Below are the code and all the weights of a small trained network. Each question names an input and a target symbol and asks about switching units off, where a switched-off unit gives its printed mean instead of its output.

import numpy as np


def w(rows, s, z=0):
    codes = np.array(rows[::2]) - 128.0
    scale = np.full(codes.shape[1], s)
    scale[-1] = z or s
    return codes * scale


def norm(h):
    return h / np.sqrt((h * h).mean(-1, keepdims=True) + 1e-5)


def f(y):
    return np.maximum(y, 0)


def softmax(a):
    e = np.exp(a - a.max(-1, keepdims=True))
    return e / e.sum(-1, keepdims=True)


def log_softmax(a):
    a = a - a.max(-1, keepdims=True)
    return a - np.log(np.exp(a).sum(-1, keepdims=True))


def net(x, mask):
    ids = ['αγδεζλμξτ'.index(c) for c in x.split()]
    T = len(ids)
    res = E[ids] + P[:T]
    u = 0
    for l in range(3):
        q, k, v = (norm(res) @ M[l].T for M in (Q, K, V))
        z = softmax(np.where(np.tri(T) > 0, q @ k.T / 2**0.5, -1e9)) @ v
        res = res + np.where(mask[u], z, O[l][:, -1]) @ O[l][:, :-1]
        u += 1
        y = f(norm(res) @ A[l][:, :-1].T + A[l][:, -1])
        res = res + np.where(mask[u : u + 4], y, B[l][:, -1]) @ B[l][:, :-1]
        u += 4
    return log_softmax(norm(res)[-1] @ U[:, :-1].T + U[:, -1])


Q, K, V, O, A, B = {}, {}, {}, {}, {}, {}
E = w([
[152,144,79,93,90,117,162,161],'α',
[82,143,167,137,29,114,143,89],'γ',
[195,227,90,144,79,87,73,190],'δ',
[98,84,127,68,90,128,210,189],'ε',
[76,206,106,75,71,190,178,131],'ζ',
[164,82,104,171,211,5,115,116],'λ',
[151,92,170,198,70,2,123,184],'μ',
[55,73,127,63,157,146,129,70],'ξ',
[150,208,74,144,213,74,208,201],'τ',
],0.003)
P = w([
[127,106,40,92,133,101,97,144],'0',
[128,90,98,84,175,157,119,108],'1',
[190,126,74,70,78,95,199,82],'2',
[103,100,74,166,120,162,76,122],'3',
[152,88,152,99,180,164,117,113],'4',
[204,143,80,90,78,88,206,85],'5',
[110,102,84,179,124,159,77,121],'6',
[161,89,185,117,194,177,122,111],'7',
[202,173,99,112,68,71,221,72],'8',
[106,109,95,191,126,153,83,126],'9',
[167,100,253,143,203,176,134,115],'10',
[186,180,130,137,82,29,241,83],'11',
[93,121,121,185,128,123,88,141],'12',
[125,107,223,136,180,140,142,144],'13',
],0.0029)
Q[0] = w([
[224,171,81,121,74,57,251,45],'L0H0',
[112,82,144,187,161,253,85,155],'L0H0',
],0.0049)
K[0] = w([
[160,166,255,112,173,183,133,109],'L0H0',
[88,133,6,149,79,120,145,48],'L0H0',
],0.0073)
V[0] = w([
[119,195,141,157,92,60,85,196],'L0H0',
[254,142,126,138,75,138,198,82],'L0H0',
],0.0024)
O[0] = w([
[218,101,108,167,131,178,117,95,75],'L0H0',
[55,148,2,225,149,106,116,182,253],'L0H0',
],0.0044,0.00072)
A[0] = w([
[225,203,186,10,112,55,107,138,75],'L0N0',
[141,114,107,79,85,169,253,67,251],'L0N1',
[95,143,83,123,161,185,133,188,254],'L0N2',
[132,135,187,185,76,136,129,203,222],'L0N3',
],0.0032,0.00089)
B[0] = w([
[37,107,252,139,106,151,196,41,179],'L0N0',
[214,183,149,187,136,89,82,159,253],'L0N1',
[167,80,206,42,116,109,104,120,209],'L0N2',
[184,90,106,133,118,159,81,66,176],'L0N3',
],0.0034,0.0035)
Q[1] = w([
[192,182,122,150,137,34,254,128],'L1H0',
[215,200,141,143,87,99,147,43],'L1H0',
],0.0062)
K[1] = w([
[178,129,255,183,194,130,142,156],'L1H0',
[121,68,170,168,164,197,106,139],'L1H0',
],0.0067)
V[1] = w([
[211,86,227,134,175,87,253,235],'L1H0',
[217,95,64,4,35,63,195,37],'L1H0',
],0.0014)
O[1] = w([
[152,41,57,153,156,253,175,229,132],'L1H0',
[119,92,92,87,170,159,153,15,252],'L1H0',
],0.0046,0.0015)
A[1] = w([
[152,155,162,126,55,135,81,86,219],'L1N0',
[114,56,1,133,34,39,147,116,127],'L1N1',
[101,98,77,187,188,122,104,149,143],'L1N2',
[201,126,197,42,167,62,152,206,248],'L1N3',
],0.0028,0.0011)
B[1] = w([
[156,80,87,100,161,146,156,138,251],'L1N0',
[86,161,54,97,160,199,111,142,211],'L1N1',
[158,165,254,131,89,129,189,110,149],'L1N2',
[107,146,118,175,93,148,107,36,226],'L1N3',
],0.0041,0.0029)
Q[2] = w([
[174,76,199,150,174,215,4,125],'L2H0',
[16,120,89,1,121,114,52,199],'L2H0',
],0.0076)
K[2] = w([
[68,162,37,163,82,26,141,234],'L2H0',
[130,108,6,1,114,155,113,65],'L2H0',
],0.0071)
V[2] = w([
[84,39,116,139,22,95,60,167],'L2H0',
[151,217,148,114,3,227,123,162],'L2H0',
],0.0034)
O[2] = w([
[169,113,82,172,176,199,150,3,3],'L2H0',
[192,93,122,52,118,30,228,88,157],'L2H0',
],0.0046,0.0028)
A[2] = w([
[190,159,119,66,79,172,128,134,252],'L2N0',
[134,23,92,164,210,128,79,147,171],'L2N1',
[98,254,177,149,58,131,196,175,98],'L2N2',
[235,146,57,117,139,118,91,226,44],'L2N3',
],0.0035,0.0011)
B[2] = w([
[94,144,166,232,61,35,190,233,253],'L2N0',
[156,203,231,205,141,188,226,115,158],'L2N1',
[100,2,95,97,219,175,43,45,212],'L2N2',
[241,60,192,36,254,161,19,9,174],'L2N3',
],0.0029,0.0036)
U = w([
[101,179,7,49,181,177,134,188,188],'α',
[36,165,32,194,60,68,60,18,81],'γ',
[249,126,105,129,141,75,20,88,57],'δ',
[111,35,106,146,93,222,231,171,96],'ε',
[117,216,160,87,70,24,220,202,155],'ζ',
[48,234,152,214,122,162,54,197,249],'λ',
[192,192,124,247,100,200,162,62,143],'μ',
[44,133,251,59,138,171,117,4,116],'ξ',
[82,31,182,79,178,141,61,255,54],'τ',
],0.0057,0.002)

Each question gives the input, a string of symbols that net reads in full, and the target symbol t.
The units are the heads (2 rows each of Q, K, V and O) and the neurons (one row each of A and B). Each row of codes is followed by its name. A weight is (code - 128) times the scale printed after its matrix; where a second scale follows, it is the last column's (O, A, B and U).
mask holds one flag per unit, layer by layer, with each layer's heads first. A switched-off unit (its flag False) gives its mean, the last column of its rows in O or B, instead of its output. The means were averaged over made-up inputs and are rounded, as every weight is.
A unit's drop is (log p(t) with every unit on - log p(t) with that unit switched off) / (log p(t) with every unit on - log p(t) with every unit switched off).
The circuit of an input: a set's keep is (log p(t) with only the set's units on - log p(t) with every unit switched off) / (log p(t) with every unit on - log p(t) with every unit switched off). Starting from the 12 units with the biggest drops (on a tie, the unit counted first), units are removed one at a time, each time the one whose removal leaves the highest keep (on an exact tie, the one counted first), for as long as the keep stays at least 0.8.
circuit, biggest first: the units of the circuit, biggest drop first
unit that matters most: the unit with the biggest drop
top k neurons: the k neurons with the biggest drops, biggest first
k most important neurons of layer l: the k neurons of layer l with the biggest drops, biggest first
input γ γ ζ ε δ α ζ ξ γ, target ξ: most important neuron of layer 1 => (L1N0)
input γ λ γ ε δ γ λ γ, target λ: 2 most important neurons of layer 1 => (L1N0, L1N2)
input δ α ζ α ζ μ γ λ δ ζ ε, target ζ: top 3 neurons => (L1N1, L0N2, L2N2)
input γ ξ ξ τ δ α, target δ: circuit, biggest first => (L2N3, L0N1)
input ζ ξ α, target ξ: circuit, biggest first => (L0H0, L0N0)
input δ α ζ δ γ, target ζ: 3 most important neurons of layer 0 => (L0N0, L0N1, L0N3)
input γ α τ, target α: circuit, biggest first => (L1H0, L2H0)
input ζ λ δ δ μ ζ ξ ε γ γ ζ τ τ, target τ: top 3 neurons => (L1N2, L0N1, L2N2)
input δ α δ ξ μ ε α ζ ζ γ α, target ζ: top 3 neurons => (L0N1, L0N3, L2N2)
input ζ γ ζ ζ δ, target ζ: top 2 neurons => (L0N0, L2N2)
input δ ζ τ α λ λ ζ δ ξ, target δ: top 2 neurons => (L0N0, L2N3)
input γ ξ ξ ζ ζ α δ γ γ δ δ α, target δ: top 2 neurons => (L2N3, L2N2)
input γ ζ ξ ζ δ ε, target δ: circuit, biggest first => (L0N1, L2N3, L0H0)
input δ ζ α ζ γ α α δ ζ, target δ: unit that matters most => L0N1
input α ζ ζ ξ ξ ζ, target ξ: circuit, biggest first => (L0H0, L2N2, L2H0)
input δ δ γ ζ ξ ζ δ δ μ λ, target λ: top 2 neurons => (L1N2, L0N3)
input ε γ ξ ε ξ γ, target ξ: circuit, biggest first => (L0H0, L2H0)
input δ ε ζ δ μ ζ α μ, target μ: circuit, biggest first => (L2H0, L2N1)
input ξ α ζ δ γ ζ ζ δ δ, target δ: top 2 neurons => (L2N3, L2N2)
input ξ τ ζ ζ ζ ζ γ ζ δ ζ ξ ζ ζ γ, target ζ: top 2 neurons => (L0N3, L2N2)
